X =
[[ 1.04  1.77  2.01  1.67  0.97 -0.16 -1.14 -1.81]
 [ 1.17  0.30 -0.71 -1.52 -1.88 -1.73 -1.11 -0.18]
 [-1.68 -0.54  0.71  1.82  2.09  1.68  0.66 -0.61]
 [-0.01 -2.92  0.31  2.89 -0.72 -2.80  0.99  2.65]
 [ 0.32  2.17 -1.09 -1.71  1.84  0.99 -2.23 -0.10]
 [-1.08 -4.15  0.04  4.15  0.91 -3.92 -1.88  3.48]
 [ 3.65 -3.25  0.23  2.96 -3.86  1.59  1.97 -3.92]
 [ 1.88  2.05  1.65  0.81 -0.18 -1.14 -1.76 -2.02]
 [ 2.35  1.15 -1.08 -2.33 -1.37  0.88  2.29  1.54]
 [-1.29 -3.51  0.32  3.59  0.58 -3.49 -1.51  3.10]
 [-1.31 -1.07  1.55  0.63 -1.79 -0.14  1.76 -0.35]
 [ 2.29 -1.05 -2.15  1.31  2.00 -1.46 -1.81  1.66]
 [-2.85 -0.89  4.09 -4.36  1.70  2.23 -4.53  3.71]
 [-1.09  0.64  2.10  3.17  3.44  2.87  1.65 -0.02]
 [ 2.43  1.55 -3.04 -0.41  3.17 -0.60 -2.94  1.68]]
X[0][0] -> 1.04
X[5][5] -> -3.92
X[4][6] -> -2.23
X[11][2] -> -2.15
X[10][3] -> 0.63
X[13][3] -> 3.17
X[5] -> [-1.08, -4.15, 0.04, 4.15, 0.91, -3.92, -1.88, 3.48]
X[5][3] -> 4.15
X[4][7] -> -0.10
X[12][3] -> -4.36
X[13][4] -> 3.44
X[14][1] -> 1.55
X[1][3] -> -1.52
X[3][6] -> 0.99
X[3][0] -> -0.01
X[0][4] -> 0.97
X[11][3] -> 1.31
X[:, 7] -> [-1.81, -0.18, -0.61, 2.65, -0.10, 3.48, -3.92, -2.02, 1.54, 3.10, -0.35, 1.66, 3.71, -0.02, 1.68]
X[:, 5] -> [-0.16, -1.73, 1.68, -2.80, 0.99, -3.92, 1.59, -1.14, 0.88, -3.49, -0.14, -1.46, 2.23, 2.87, -0.60]
X[13][6] -> 1.65
X[4] -> [0.32, 2.17, -1.09, -1.71, 1.84, 0.99, -2.23, -0.10]
X[8] -> [2.35, 1.15, -1.08, -2.33, -1.37, 0.88, 2.29, 1.54]
X[12][5] -> 2.23
X[1] -> [1.17, 0.30, -0.71, -1.52, -1.88, -1.73, -1.11, -0.18]
X[:, 6] -> [-1.14, -1.11, 0.66, 0.99, -2.23, -1.88, 1.97, -1.76, 2.29, -1.51, 1.76, -1.81, -4.53, 1.65, -2.94]
X[:, 0] -> [1.04, 1.17, -1.68, -0.01, 0.32, -1.08, 3.65, 1.88, 2.35, -1.29, -1.31, 2.29, -2.85, -1.09, 2.43]
X[10] -> [-1.31, -1.07, 1.55, 0.63, -1.79, -0.14, 1.76, -0.35]
X[6][4] -> -3.86
X[14][4] -> 3.17
X[0] -> [1.04, 1.77, 2.01, 1.67, 0.97, -0.16, -1.14, -1.81]
X[6] -> [3.65, -3.25, 0.23, 2.96, -3.86, 1.59, 1.97, -3.92]
X[14][0] -> 2.43
X[7][1] -> 2.05
X[11][7] -> 1.66
X[13] -> [-1.09, 0.64, 2.10, 3.17, 3.44, 2.87, 1.65, -0.02]
X[0][7] -> -1.81

a =
[[0.24, -0.14, -4.45, 0.17, -3.07, 0.84, 0.16, -0.02, -0.19, 0.19, 0.02, 1.00],
 [0.15, 0.03, -0.81, -0.22, -0.61, 0.20, 0.04, -0.02, -0.03, 0.06, -0.11, -0.22],
 [-0.39, 0.14, 0.81, 1.54, 1.15, -0.56, -0.08, 0.06, 0.18, -0.07, 0.29, 1.42],
 [0.14, 0.15, -0.91, -0.20, -0.47, 0.15, 0.07, -0.04, -0.02, 0.10, -0.15, -0.35],
 [-0.23, -0.06, 0.07, -0.12, 0.31, -0.08, 0.03, 0.00, -0.13, 0.02, 0.25, 0.23],
 [-0.05, 0.16, 0.10, -0.17, 0.40, -0.11, 0.04, -0.03, -0.03, 0.06, 0.00, -0.33],
 [-0.02, -0.14, 1.20, -0.32, 0.50, -0.07, -0.06, 0.02, -0.01, -0.09, 0.01, -0.31]]
a[0][0] = 0.24
a[6][8] = -0.01
a[0][11] = 1.00
a[:, 5] = [0.84, 0.20, -0.56, 0.15, -0.08, -0.11, -0.07]
a[:, 6] = [0.16, 0.04, -0.08, 0.07, 0.03, 0.04, -0.06]
a[:, 10] = [0.02, -0.11, 0.29, -0.15, 0.25, 0.00, 0.01]
a[6][10] = 0.01
a[5][1] = 0.16
a[3][8] = -0.02
a[:, 0] = [0.24, 0.15, -0.39, 0.14, -0.23, -0.05, -0.02]
a[4][7] = 0.00
a[0][4] = -3.07
a[5] = [-0.05, 0.16, 0.10, -0.17, 0.40, -0.11, 0.04, -0.03, -0.03, 0.06, 0.00, -0.33]
a[6][7] = 0.02
a[0][2] = -4.45
a[4][4] = 0.31
a[6][11] = -0.31
a[3][9] = 0.10
a[5][2] = 0.10
a[2][2] = 0.81
a[:, 9] = [0.19, 0.06, -0.07, 0.10, 0.02, 0.06, -0.09]
a[0] = [0.24, -0.14, -4.45, 0.17, -3.07, 0.84, 0.16, -0.02, -0.19, 0.19, 0.02, 1.00]
a[3][6] = 0.07
a[0][8] = -0.19
a[1][2] = -0.81
a[1] = [0.15, 0.03, -0.81, -0.22, -0.61, 0.20, 0.04, -0.02, -0.03, 0.06, -0.11, -0.22]
a[3] = [0.14, 0.15, -0.91, -0.20, -0.47, 0.15, 0.07, -0.04, -0.02, 0.10, -0.15, -0.35]
a[6][0] = -0.02
a[1][10] = -0.11
a[0][1] = -0.14
a[1][4] = -0.61
a[2][6] = -0.08
a[1][8] = -0.03
